[[-16.2 -14.5  -9.5   5.5 -14.4 -12.4 -29.1  -8.8 -10.3 -15.4  12.8]
 [ -2.4  -5.4  15.5 -11.0  15.7  29.9  59.7  14.4 -13.7  21.1 -13.6]
 [ -6.2  -3.9  -7.3  -2.1  -8.6  -6.5  -8.6 -13.3  -4.9  -7.5   5.4]]
=>
[[ 12.8 -16.2 -14.5  -9.5   5.5 -14.4 -12.4 -29.1  -8.8 -10.3 -15.4]
 [-13.6  -2.4  -5.4  15.5 -11.0  15.7  29.9  59.7  14.4 -13.7  21.1]
 [  5.4  -6.2  -3.9  -7.3  -2.1  -8.6  -6.5  -8.6 -13.3  -4.9  -7.5]]

[[20.8 28.3 43.9 18.6 31.1 30.4 51.6 35.1 28.7 33.2 33.0]
 [28.7 26.7 24.4 27.0 19.4 45.4 20.3 26.1 33.2 27.7 33.1]
 [27.4 21.0 32.9 40.5 18.3 37.3 25.5 47.4 18.7 39.0 21.6]
 [22.6 26.0 43.3 34.1 23.2 34.2 21.8 58.7 30.1 23.2 28.5]]
=>
[[33.0 20.8 28.3 43.9 18.6 31.1 30.4 51.6 35.1 28.7 33.2]
 [33.1 28.7 26.7 24.4 27.0 19.4 45.4 20.3 26.1 33.2 27.7]
 [21.6 27.4 21.0 32.9 40.5 18.3 37.3 25.5 47.4 18.7 39.0]
 [28.5 22.6 26.0 43.3 34.1 23.2 34.2 21.8 58.7 30.1 23.2]]

[[-52.2 -14.0  37.3 -11.5   6.0 -37.8  46.7  22.6  40.2  21.5 -18.3 -12.2
   19.6 -46.8  45.4  35.1]
 [-21.2 -16.4 -53.0  31.8  57.1   9.5 -25.7 -23.7   2.4   1.6  13.3  44.3
   55.9 -26.4   7.4  11.3]
 [ 42.0   2.5  14.8 -41.6  23.7 -49.9  17.1 -80.0  33.1 -28.4  22.7 -33.5
   -2.6   8.2  18.7  25.5]
 [-22.1   7.6  32.1  50.7  18.5  18.3  34.6  -0.4  25.7 -51.5  67.9 -16.0
  -31.4  10.8 -24.3   2.9]
 [  2.3  -9.6 -25.0  34.9 -60.4  -2.4  60.1   4.7  38.9 -19.4 -16.7  17.1
   46.7  -4.2 -36.4  -1.3]]
=>
[[ 35.1 -52.2 -14.0  37.3 -11.5   6.0 -37.8  46.7  22.6  40.2  21.5 -18.3
  -12.2  19.6 -46.8  45.4]
 [ 11.3 -21.2 -16.4 -53.0  31.8  57.1   9.5 -25.7 -23.7   2.4   1.6  13.3
   44.3  55.9 -26.4   7.4]
 [ 25.5  42.0   2.5  14.8 -41.6  23.7 -49.9  17.1 -80.0  33.1 -28.4  22.7
  -33.5  -2.6   8.2  18.7]
 [  2.9 -22.1   7.6  32.1  50.7  18.5  18.3  34.6  -0.4  25.7 -51.5  67.9
  -16.0 -31.4  10.8 -24.3]
 [ -1.3   2.3  -9.6 -25.0  34.9 -60.4  -2.4  60.1   4.7  38.9 -19.4 -16.7
   17.1  46.7  -4.2 -36.4]]

[[ -3.5   3.2 -42.0 -27.8  27.4 -22.8 -10.6 -16.6 -43.5   0.8]
 [ 32.7   8.9   3.6 -16.6   4.7  -2.4  -3.4 -10.4  11.6  13.7]
 [  5.8  39.0   6.7 -17.3   7.1 -23.0   0.2 -26.8  -3.5  20.9]
 [  6.4  32.3 -16.3 -29.4  52.4 -69.4  28.7 -46.1 -53.9  21.3]
 [ 31.8 -11.2   6.9 -10.9  -8.9 -25.4  21.5 -47.1  30.1   9.7]
 [ -1.9 -42.4  16.0 -24.2 -47.4 -15.1  13.9  40.7 -33.6  -3.1]
 [-14.9  44.1  47.5  -7.9 -24.5  -0.8  23.3  14.5  37.4 -34.8]]
=>
[[  0.8  -3.5   3.2 -42.0 -27.8  27.4 -22.8 -10.6 -16.6 -43.5]
 [ 13.7  32.7   8.9   3.6 -16.6   4.7  -2.4  -3.4 -10.4  11.6]
 [ 20.9   5.8  39.0   6.7 -17.3   7.1 -23.0   0.2 -26.8  -3.5]
 [ 21.3   6.4  32.3 -16.3 -29.4  52.4 -69.4  28.7 -46.1 -53.9]
 [  9.7  31.8 -11.2   6.9 -10.9  -8.9 -25.4  21.5 -47.1  30.1]
 [ -3.1  -1.9 -42.4  16.0 -24.2 -47.4 -15.1  13.9  40.7 -33.6]
 [-34.8 -14.9  44.1  47.5  -7.9 -24.5  -0.8  23.3  14.5  37.4]]

[[ 24.0  -7.6 -76.3 -15.6]
 [-25.9  10.4  76.7  13.2]
 [-25.7   8.6  75.9  14.8]
 [-16.3 -19.7  12.3 -75.8]
 [-13.0 -20.7  10.9 -76.7]
 [-13.4 -21.5  12.1 -77.2]
 [ 24.0  -9.8 -76.3 -15.3]
 [-15.9 -21.1  12.3 -77.0]
 [ 13.4  10.4 -10.7  14.8]
 [-25.6   8.9  76.7  14.4]]
=>
[[-15.6  24.0  -7.6 -76.3]
 [ 13.2 -25.9  10.4  76.7]
 [ 14.8 -25.7   8.6  75.9]
 [-75.8 -16.3 -19.7  12.3]
 [-76.7 -13.0 -20.7  10.9]
 [-77.2 -13.4 -21.5  12.1]
 [-15.3  24.0  -9.8 -76.3]
 [-77.0 -15.9 -21.1  12.3]
 [ 14.8  13.4  10.4 -10.7]
 [ 14.4 -25.6   8.9  76.7]]

[[-20.6  61.1]
 [-28.1  50.5]
 [ -3.5  13.3]
 [ 12.8  22.4]
 [  0.0  61.7]
 [-18.5  63.2]]
=>
[[ 61.1 -20.6]
 [ 50.5 -28.1]
 [ 13.3  -3.5]
 [ 22.4  12.8]
 [ 61.7   0.0]
 [ 63.2 -18.5]]
